Below are the code and all the weights of a small trained network. Each question names an input and a class and asks about switching units off, where a switched-off unit gives its printed mean instead of its output.

import numpy as np


def w(rows, s, z=0):
    codes = np.array(rows[::2]) - 128.0
    scale = np.full(codes.shape[1], s)
    scale[-1] = z or s
    return codes * scale


def f(y):
    return y / 2 * (1 + np.tanh(0.7978845608 * (y + 0.044715 * y**3)))


def log_softmax(a):
    a = a - a.max(-1, keepdims=True)
    return a - np.log(np.exp(a).sum(-1, keepdims=True))


def net(x, mask):
    res = np.array(x, float).reshape(1, 8) / 4 @ E
    y = f(res @ A[0][:, :-1].T + A[0][:, -1])
    res = res + np.where(mask, y, B[0][:, -1]) @ B[0][:, :-1]
    return log_softmax(res[-1] @ U[:, :-1].T + U[:, -1])


A, B = {}, {}
E = w([
[202,87,169,145,218,78,181,213,134],'x0',
[184,125,2,80,182,168,95,179,149],'x1',
[64,129,49,45,211,140,114,105,173],'x2',
[128,200,133,178,123,208,131,120,124],'x3',
[173,83,126,118,97,55,196,130,152],'x4',
[181,156,146,143,188,181,83,213,65],'x5',
[105,179,80,201,125,85,127,162,194],'x6',
[188,156,87,140,50,86,51,89,113],'x7',
],0.0083)
A[0] = w([
[116,206,173,156,175,184,65,212,56,196],'n1',
[138,91,232,110,109,108,182,192,208,209],'n2',
[177,95,51,145,165,20,146,205,124,244],'n3',
[155,175,84,134,113,206,41,154,98,99],'n4',
[124,146,181,121,41,55,105,83,46,253],'n5',
[159,56,254,108,110,193,112,80,76,158],'n6',
[173,146,93,11,193,133,56,133,75,134],'n7',
[104,188,45,199,5,31,45,101,163,193],'n8',
[16,172,42,110,127,156,173,94,157,217],'n9',
[155,171,178,160,183,247,151,208,78,178],'n10',
[159,39,126,89,186,124,126,71,42,227],'n11',
[181,78,248,58,119,93,175,146,84,154],'n12',
[156,15,99,109,170,145,54,70,134,135],'n13',
],0.0068,0.0038)
B[0] = w([
[255,237,144,171,165,182,97,217,82,207],'n1',
[108,128,188,191,122,57,240,141,92,194],'n2',
[215,90,67,86,161,46,190,143,179,207],'n3',
[138,142,78,131,126,192,88,124,145,180],'n4',
[105,146,173,139,89,19,79,61,112,229],'n5',
[129,97,196,172,102,105,89,166,61,202],'n6',
[176,53,99,74,117,178,4,198,195,191],'n7',
[97,223,28,78,113,75,87,5,108,249],'n8',
[51,122,29,149,200,229,178,104,126,210],'n9',
[209,225,187,202,159,135,59,194,128,207],'n10',
[92,65,151,41,109,159,76,211,105,191],'n11',
[115,67,186,165,55,45,121,142,91,209],'n12',
[93,77,131,68,76,175,49,163,185,163],'n13',
],0.0069,0.011)
U = w([
[196,86,121,174,169,3,190,190,218,224],'0',
[180,220,162,212,202,207,60,199,134,101],'1',
[14,100,66,182,161,169,231,85,224,98],'2',
[78,233,56,118,53,60,38,20,134,1],'3',
[96,86,233,150,56,70,110,126,88,197],'4',
[125,4,77,2,123,169,28,178,196,58],'5',
],0.0067,0.0026)

Each question gives the input, the list of numbers given to net, and the class t.
The units are the neurons (one row each of A and B). Each row of codes is followed by its name. A weight is (code - 128) times the scale printed after its matrix; where a second scale follows, it is the last column's (A, B and U).
mask holds one flag per neuron, in row order. A switched-off neuron (its flag False) gives its mean, the last column of its row in B, instead of its output. The means were averaged over made-up inputs and are rounded, as every weight is.
A unit's drop is (log p(t) with every unit on - log p(t) with that unit switched off) / (log p(t) with every unit on - log p(t) with every unit switched off).
The circuit of an input: a set's keep is (log p(t) with only the set's units on - log p(t) with every unit switched off) / (log p(t) with every unit on - log p(t) with every unit switched off). Starting from the 12 units with the biggest drops (on a tie, the unit counted first), units are removed one at a time, each time the one whose removal leaves the highest keep (on an exact tie, the one counted first), for as long as the keep stays at least 0.8.
units of the circuit, in order: the units of the circuit, biggest drop first
unit that matters most: the unit with the biggest drop
top k neurons: the k neurons with the biggest drops, biggest first
drop of u: that unit's drop, to one decimal
input [-8,6,-1,5,-5,3,0,3], class 1: unit that matters most : n1
input [-6,-4,6,7,7,-1,5,-2], class 2: top 2 neurons : n9; n5
input [5,5,2,0,-1,4,-4,0], class 5: top 4 neurons : n7; n11; n13; n3
input [-7,4,1,-4,-6,0,2,-2], class 5: units of the circuit, in order : n7; n5
input [-3,5,3,-3,-5,-4,-1,6], class 5: top 2 neurons : n7; n13
input [-2,7,7,2,-5,-2,4,-1], class 5: top 3 neurons : n7; n2; n13
input [6,3,-2,-2,-5,0,0,6], class 5: units of the circuit, in order : n2; n7; n10
input [5,-3,8,6,6,-4,-8,-7], class 4: units of the circuit, in order : n12; n3
input [-7,0,0,-8,-4,-5,-3,-8], class 2: top 2 neurons : n9; n7
input [-4,-7,5,-7,-2,-4,-5,0], class 4: top 2 neurons : n8; n6
input [-4,-1,-7,0,-2,-4,5,-7], class 2: drop of n12 : 0.1
input [-7,-1,4,-5,-2,1,-7,1], class 5: drop of n10 : 0.0
input [3,-4,-5,8,0,-3,5,3], class 3: drop of n8 : 0.3
input [-3,-4,8,-3,4,4,3,-2], class 2: drop of n9 : 0.1
input [-7,1,-6,7,0,-2,-6,-7], class 1: unit that matters most : n10
